After every row comes roughly how far along a hidden order it lies, from 0 to 9.
In the rows, zero is written as 100.
106,91,108,102,144,112,108,94,95,110,102,96,105,115,103,106,108,112,125,131,71,98,92,97,83,122,99,106,92,99,97,91,112,96,89,109,102,123,118 => 8
98,99,120,94,77,101,89,103,94,130,91,116,103,115,96,104,100,96,104,110,100,97,107,92,127,131,115,114,87,96,94,107,81,97,98,110,102,133,105 => 3
98,100,147,96,91,103,93,102,94,111,83,114,97,102,105,103,95,101,92,100,106,101,100,97,121,127,114,114,99,104,97,105,94,86,103,102,91,125,105 => 5
97,91,108,93,104,100,113,103,74,131,100,117,100,109,53,91,86,92,105,92,112,98,93,89,157,88,129,88,95,105,93,102,83,99,100,104,104,117,82 => 0
107,90,128,103,140,114,109,94,87,125,109,103,113,122,72,100,99,114,114,121,78,100,95,96,103,111,107,103,88,104,88,101,111,87,90,108,106,135,115 => 9
99,89,0,89,128,83,78,84,128,108,108,109,95,109,97,123,114,100,112,131,72,69,108,111,30,149,86,117,121,68,119,106,25,117,85,129,97,139,60 => 3
96,88,107,100,91,99,114,105,83,105,96,118,103,111,63,99,87,91,108,105,111,103,98,90,142,92,104,102,100,108,87,113,87,98,94,114,102,94,77 => 3
99,88,150,109,134,111,113,94,84,123,109,103,99,106,69,88,98,119,93,121,89,104,90,94,98,95,85,99,92,105,89,102,119,85,102,116,107,129,121 => 2
98,85,163,104,163,122,119,86,78,119,101,100,106,106,81,75,105,112,94,119,84,108,89,102,90,88,87,86,99,116,101,92,123,100,108,102,106,132,114 => 0
94,92,116,113,122,102,107,97,91,106,101,93,82,93,98,100,103,119,109,130,88,98,89,86,74,114,73,108,96,92,91,92,111,87,99,123,103,113,113 => 0
102,92,128,110,122,100,113,102,95,106,104,100,88,103,86,112,95,125,106,124,85,98,83,95,94,119,84,115,97,101,81,96,113,75,93,113,97,120,121 => 8
96,97,96,92,105,90,109,102,82,121,95,108,85,102,92,104,93,94,113,97,106,94,84,91,137,98,114,94,100,96,101,86,73,100,103,103,98,113,90 => 0

Next part:
113,110,114,94,105,103,98,103,98,107,94,116,108,92,103,102,89,93,120,90,126,73,72,100,155,37,93,90,107,105,104,125,96,114,108,97,97,93,90,104,73,105,79,100,126,94,72,104,104,108 => 4
111,90,135,96,127,93,89,92,100,101,108,69,104,104,94,116,106,109,82,95,132,75,101,108,90,81,104,106,103,100,92,101,101,122,100,97,94,116,97,80,132,94,115,103,96,103,93,94,115,107 => 2
101,92,91,99,118,94,95,93,103,96,108,66,95,107,94,108,110,110,77,104,111,80,116,104,62,116,108,110,96,99,89,84,101,125,97,99,99,116,105,81,140,95,124,103,88,104,111,95,107,99 => 4
116,75,102,95,144,94,88,93,98,105,105,82,110,101,97,118,99,105,79,90,135,74,89,108,112,42,101,100,103,101,96,114,99,116,102,95,93,110,92,88,120,94,104,103,112,98,80,98,115,112 => 0
111,129,76,93,130,96,92,96,101,102,100,83,107,95,97,113,94,100,99,94,147,85,77,105,127,27,96,92,97,99,99,112,94,60,100,93,98,104,89,92,94,101,95,103,124,94,69,100,108,106 => 3
98,52,94,104,113,94,96,93,99,96,110,85,95,110,96,106,108,113,65,106,75,77,117,102,54,137,107,110,96,100,90,83,105,107,96,102,99,111,106,86,133,90,123,101,82,106,123,96,105,100 => 1
95,91,99,107,106,97,100,98,98,97,106,99,94,109,99,100,106,110,64,108,52,79,117,99,52,155,109,111,96,100,92,84,107,100,96,105,101,105,108,93,121,92,120,99,76,108,132,97,99,99 => 2
102,104,127,93,110,98,98,98,105,98,97,81,101,94,97,107,97,99,112,101,138,84,89,101,127,58,99,92,93,99,97,96,92,115,100,94,103,104,93,95,97,105,97,102,115,95,87,100,102,98 => 9
91,74,121,104,66,105,110,106,98,101,100,123,92,102,104,84,111,100,113,103,54,76,122,96,96,157,102,108,113,101,97,96,109,78,104,110,98,93,111,101,107,103,103,97,78,108,125,99,94,95 => 8
107,83,113,103,123,94,91,93,97,100,108,88,102,106,97,112,99,110,63,101,90,76,98,106,73,101,103,105,93,102,95,97,102,81,98,99,98,107,99,89,118,89,114,101,99,102,105,98,106,106 => 0
98,0,120,104,78,108,109,107,95,104,92,141,101,95,106,87,92,94,116,101,58,75,92,95,131,115,94,95,102,102,104,111,101,146,107,104,103,84,100,112,70,107,81,97,105,100,105,106,91,100 => 6
